Below is a small trained network, with its code and all its weights. Each question gives an input and a class and asks what happens when units are switched off, that is, made to give their printed mean instead of their output.

import numpy as np


def w(rows, s, z=0):
    codes = np.array(rows[::2]) - 128.0
    scale = np.full(codes.shape[1], s)
    scale[-1] = z or s
    return codes * scale


def norm(h):
    return h / np.sqrt((h * h).mean(-1, keepdims=True) + 1e-5)


def f(y):
    return np.maximum(y, 0)


def log_softmax(a):
    a = a - a.max(-1, keepdims=True)
    return a - np.log(np.exp(a).sum(-1, keepdims=True))


def net(x, mask):
    res = np.array(x, float).reshape(1, 2) / 4 @ E
    u = 0
    for l in range(3):
        y = f(norm(res) @ A[l][:, :-1].T + A[l][:, -1])
        res = res + np.where(mask[u : u + 6], y, B[l][:, -1]) @ B[l][:, :-1]
        u += 6
    return log_softmax(norm(res)[-1] @ U[:, :-1].T + U[:, -1])


A, B = {}, {}
E = w([
[146,2,153,160,218,53,151],'x0',
[186,142,52,142,33,147,117],'x1',
],0.0047)
A[0] = w([
[105,159,176,194,168,149,127,200],'L0N0',
[38,161,163,67,145,177,127,73],'L0N1',
[171,92,50,158,70,130,132,159],'L0N2',
[175,116,175,77,150,196,83,60],'L0N3',
[48,37,156,176,141,110,142,128],'L0N4',
[227,131,141,253,140,42,213,6],'L0N5',
],0.0052,0.0022)
B[0] = w([
[102,184,114,58,179,126,134,211],'L0N0',
[100,2,26,131,116,129,133,225],'L0N1',
[56,143,129,191,44,146,146,254],'L0N2',
[102,118,137,59,115,109,109,139],'L0N3',
[213,201,133,117,27,118,132,239],'L0N4',
[73,76,145,178,93,216,90,199],'L0N5',
],0.0059,0.0037)
A[1] = w([
[142,179,131,137,67,174,102,116],'L1N0',
[110,154,39,76,218,187,82,6],'L1N1',
[132,229,121,67,158,226,148,199],'L1N2',
[233,157,202,120,100,71,204,184],'L1N3',
[249,156,230,108,161,124,108,100],'L1N4',
[117,213,2,64,132,116,169,215],'L1N5',
],0.0058,0.0018)
B[1] = w([
[171,151,152,118,185,113,111,222],'L1N0',
[3,54,184,14,225,167,190,181],'L1N1',
[137,82,175,187,141,93,164,214],'L1N2',
[173,162,52,106,158,182,141,191],'L1N3',
[192,193,78,85,180,140,227,182],'L1N4',
[89,106,218,111,189,64,99,254],'L1N5',
],0.0061,0.0056)
A[2] = w([
[87,151,143,29,24,160,186,252],'L2N0',
[135,114,123,83,87,155,138,68],'L2N1',
[195,229,205,99,240,152,191,194],'L2N2',
[87,162,94,159,184,169,116,3],'L2N3',
[151,22,100,154,99,152,82,81],'L2N4',
[116,255,123,141,77,59,93,170],'L2N5',
],0.0061,0.002)
B[2] = w([
[147,40,120,97,194,132,94,190],'L2N0',
[85,119,133,121,109,108,121,129],'L2N1',
[152,96,2,135,70,185,139,255],'L2N2',
[48,153,161,83,112,153,101,128],'L2N3',
[17,144,196,199,65,248,71,161],'L2N4',
[208,185,204,64,180,88,134,208],'L2N5',
],0.0055,0.0066)
U = w([
[68,82,144,66,182,122,128,205],'0',
[195,127,8,102,135,167,171,181],'1',
[202,190,189,84,127,97,100,183],'2',
[107,117,134,183,62,182,99,222],'3',
[118,149,87,133,120,97,121,4],'4',
[111,160,93,138,112,96,149,3],'5',
],0.016,0.0047)

Each question gives the input, the list of numbers given to net, and the class t.
The units are the neurons (one row each of A and B). Each row of codes is followed by its name. A weight is (code - 128) times the scale printed after its matrix; where a second scale follows, it is the last column's (A, B and U).
mask holds one flag per neuron, layer by layer. A switched-off neuron (its flag False) gives its mean, the last column of its row in B, instead of its output. The means were averaged over made-up inputs and are rounded, as every weight is.
A unit's drop is (log p(t) with every unit on - log p(t) with that unit switched off) / (log p(t) with every unit on - log p(t) with every unit switched off).
The circuit of an input: a set's keep is (log p(t) with only the set's units on - log p(t) with every unit switched off) / (log p(t) with every unit on - log p(t) with every unit switched off). Starting from the 12 units with the biggest drops (on a tie, the unit counted first), units are removed one at a time, each time the one whose removal leaves the highest keep (on an exact tie, the one counted first), for as long as the keep stays at least 0.8.
units of the circuit, in order: the units of the circuit, biggest drop first
k most important neurons: the k neurons with the biggest drops, biggest first
top k neurons in layer l: the k neurons of layer l with the biggest drops, biggest first
drop when u is switched off: that unit's drop, to one decimal
input [0,8], class 2: units of the circuit, in order	(L0N1 L2N2)
input [8,1], class 3: 3 most important neurons	(L0N5 L2N4 L1N0)
input [-8,0], class 0: most important neuron	(L0N4)
input [5,-1], class 1: 2 most important neurons	(L0N4 L0N1)
input [0,1], class 2: top 2 neurons in layer 2	(L2N5 L2N2)
input [5,0], class 1: 2 most important neurons	(L0N4 L0N1)
input [-5,1], class 2: 2 most important neurons	(L1N1 L0N0)
input [6,-1], class 1: top 2 neurons in layer 0	(L0N4 L0N1)
input [5,2], class 3: drop when L0N5 is switched off	1.0
input [0,3], class 2: drop when L0N1 is switched off	0.9
input [-3,0], class 0: drop when L0N4 is switched off	1.3
input [-4,0], class 0: top 2 neurons in layer 0	(L0N4 L0N2)
